Here is a tiny trained network, its code and every weight. The questions are about switching its units off for an input and a class, where a switched-off unit gives its printed mean instead of its output.

import numpy as np


def w(rows, s, z=0):
    codes = np.array(rows[::2]) - 128.0
    scale = np.full(codes.shape[1], s)
    scale[-1] = z or s
    return codes * scale


def norm(h):
    return h / np.sqrt((h * h).mean(-1, keepdims=True) + 1e-5)


def f(y):
    return y / 2 * (1 + np.tanh(0.7978845608 * (y + 0.044715 * y**3)))


def log_softmax(a):
    a = a - a.max(-1, keepdims=True)
    return a - np.log(np.exp(a).sum(-1, keepdims=True))


def net(x, mask):
    res = np.array(x, float).reshape(1, 5) / 4 @ E
    u = 0
    for l in range(3):
        y = f(norm(res) @ A[l][:, :-1].T + A[l][:, -1])
        res = res + np.where(mask[u : u + 3], y, B[l][:, -1]) @ B[l][:, :-1]
        u += 3
    return log_softmax(norm(res)[-1] @ U[:, :-1].T + U[:, -1])


A, B = {}, {}
E = w([
[70,79,171,36,150,157,238,183,121,34,88],'x0',
[63,25,158,48,192,73,104,141,141,209,126],'x1',
[34,89,56,195,129,126,132,110,224,74,158],'x2',
[90,172,116,56,101,109,59,230,232,172,117],'x3',
[80,187,149,52,115,94,157,84,110,35,254],'x4',
],0.0074)
A[0] = w([
[105,95,84,173,134,129,80,72,170,124,138,2],'L0N1',
[71,122,131,98,126,97,172,136,152,97,179,86],'L0N2',
[156,167,74,136,126,158,60,255,202,121,16,40],'L0N3',
],0.0094,0.004)
B[0] = w([
[108,54,58,144,155,156,74,210,89,63,200,179],'L0N1',
[233,101,136,112,102,145,76,105,39,152,90,196],'L0N2',
[74,207,67,95,1,122,147,183,180,103,96,254],'L0N3',
],0.0065,0.006)
A[1] = w([
[118,178,158,104,150,110,152,84,119,104,249,42],'L1N1',
[114,128,156,140,139,159,207,65,110,27,145,2],'L1N2',
[101,112,85,233,153,113,111,34,175,118,167,20],'L1N3',
],0.015,0.0034)
B[1] = w([
[47,177,169,127,186,109,58,83,120,91,102,231],'L1N1',
[177,130,132,109,60,102,246,160,76,87,143,255],'L1N2',
[207,74,59,110,149,146,67,140,181,152,157,253],'L1N3',
],0.013,0.0086)
A[2] = w([
[91,118,101,252,122,148,152,111,142,149,79,78],'L2N1',
[90,64,171,105,166,125,164,145,145,169,101,3],'L2N2',
[178,130,158,198,145,159,133,108,100,169,91,35],'L2N3',
],0.023,0.0043)
B[2] = w([
[96,81,120,254,159,36,153,165,79,129,28,210],'L2N1',
[95,29,200,71,204,193,190,207,183,152,142,255],'L2N2',
[110,180,138,181,119,200,144,29,106,168,172,219],'L2N3',
],0.014,0.0054)
U = w([
[83,239,151,25,42,119,108,191,228,188,73,123],'0',
[157,120,177,55,81,97,255,122,50,51,141,139],'1',
[131,178,160,225,147,186,145,22,96,228,109,88],'2',
[234,153,88,143,116,128,164,108,150,81,135,2],'3',
[85,55,196,58,186,163,179,183,177,188,110,238],'4',
[110,123,74,242,93,84,158,181,168,180,20,131],'5',
[72,203,213,45,199,78,32,53,102,94,142,120],'6',
[171,39,34,169,165,130,45,98,188,162,180,139],'7',
],0.012,0.0034)

Each question gives the input, the list of numbers given to net, and the class t.
The units are the neurons (one row each of A and B). Each row of codes is followed by its name. A weight is (code - 128) times the scale printed after its matrix; where a second scale follows, it is the last column's (A, B and U).
mask holds one flag per neuron, layer by layer. A switched-off neuron (its flag False) gives its mean, the last column of its row in B, instead of its output. The means were averaged over made-up inputs and are rounded, as every weight is.
A unit's drop is (log p(t) with every unit on - log p(t) with that unit switched off) / (log p(t) with every unit on - log p(t) with every unit switched off).
The circuit of an input: a set's keep is (log p(t) with only the set's units on - log p(t) with every unit switched off) / (log p(t) with every unit on - log p(t) with every unit switched off). Starting from all 9 units, units are removed one at a time, each time the one whose removal leaves the highest keep (on an exact tie, the one counted first), for as long as the keep stays at least 0.8.
units of the circuit, in order: the units of the circuit, biggest drop first
top k neurons: the k neurons with the biggest drops, biggest first
top k neurons in layer l: the k neurons of layer l with the biggest drops, biggest first
drop of u: that unit's drop, to one decimal
input [-7,5,-2,6,-5], class 0: top neuron -> L0N3
input [-8,8,-7,-5,3], class 6: units of the circuit, in order -> L1N1, L0N2
input [-7,3,-5,2,-1], class 2: units of the circuit, in order -> L1N3, L2N3
input [4,2,8,2,5], class 1: top 2 neurons -> L1N2, L0N2
input [-5,-5,-5,4,-2], class 0: top 2 neurons -> L0N3, L2N1
input [3,7,4,-7,0], class 1: top 2 neurons -> L1N2, L1N1
input [8,2,3,7,-6], class 0: top 2 neurons -> L0N3, L2N1
input [5,1,-7,2,5], class 6: units of the circuit, in order -> L1N1, L1N2
input [5,6,-6,-2,5], class 4: top 3 neurons -> L2N2, L0N2, L0N3
input [-4,8,7,5,-7], class 5: top 2 neurons -> L0N3, L2N1
input [-6,-7,-6,0,4], class 6: top 2 neurons -> L1N1, L0N2
input [8,0,8,5,-4], class 5: units of the circuit, in order -> L1N2, L1N3, L2N1
input [-3,-1,4,-7,2], class 7: top 2 neurons in layer 1 -> L1N3, L1N1
input [-2,6,-8,7,-5], class 0: units of the circuit, in order -> L0N3
input [5,0,-8,-1,-2], class 4: top 2 neurons -> L2N2, L1N2
input [-1,-7,0,4,3], class 0: top 2 neurons -> L0N3, L1N2
input [1,4,3,-1,4], class 6: top 2 neurons in layer 1 -> L1N2, L1N3
input [2,4,-2,6,-6], class 0: drop of L0N3 -> 1.9
input [1,-4,-7,4,-1], class 0: drop of L1N2 -> 0.2
input [-5,-5,0,3,4], class 6: units of the circuit, in order -> L1N1
input [-4,0,-2,-6,7], class 6: drop of L1N1 -> 2.0
input [-7,-5,7,-8,-5], class 7: drop of L1N3 -> 3.5
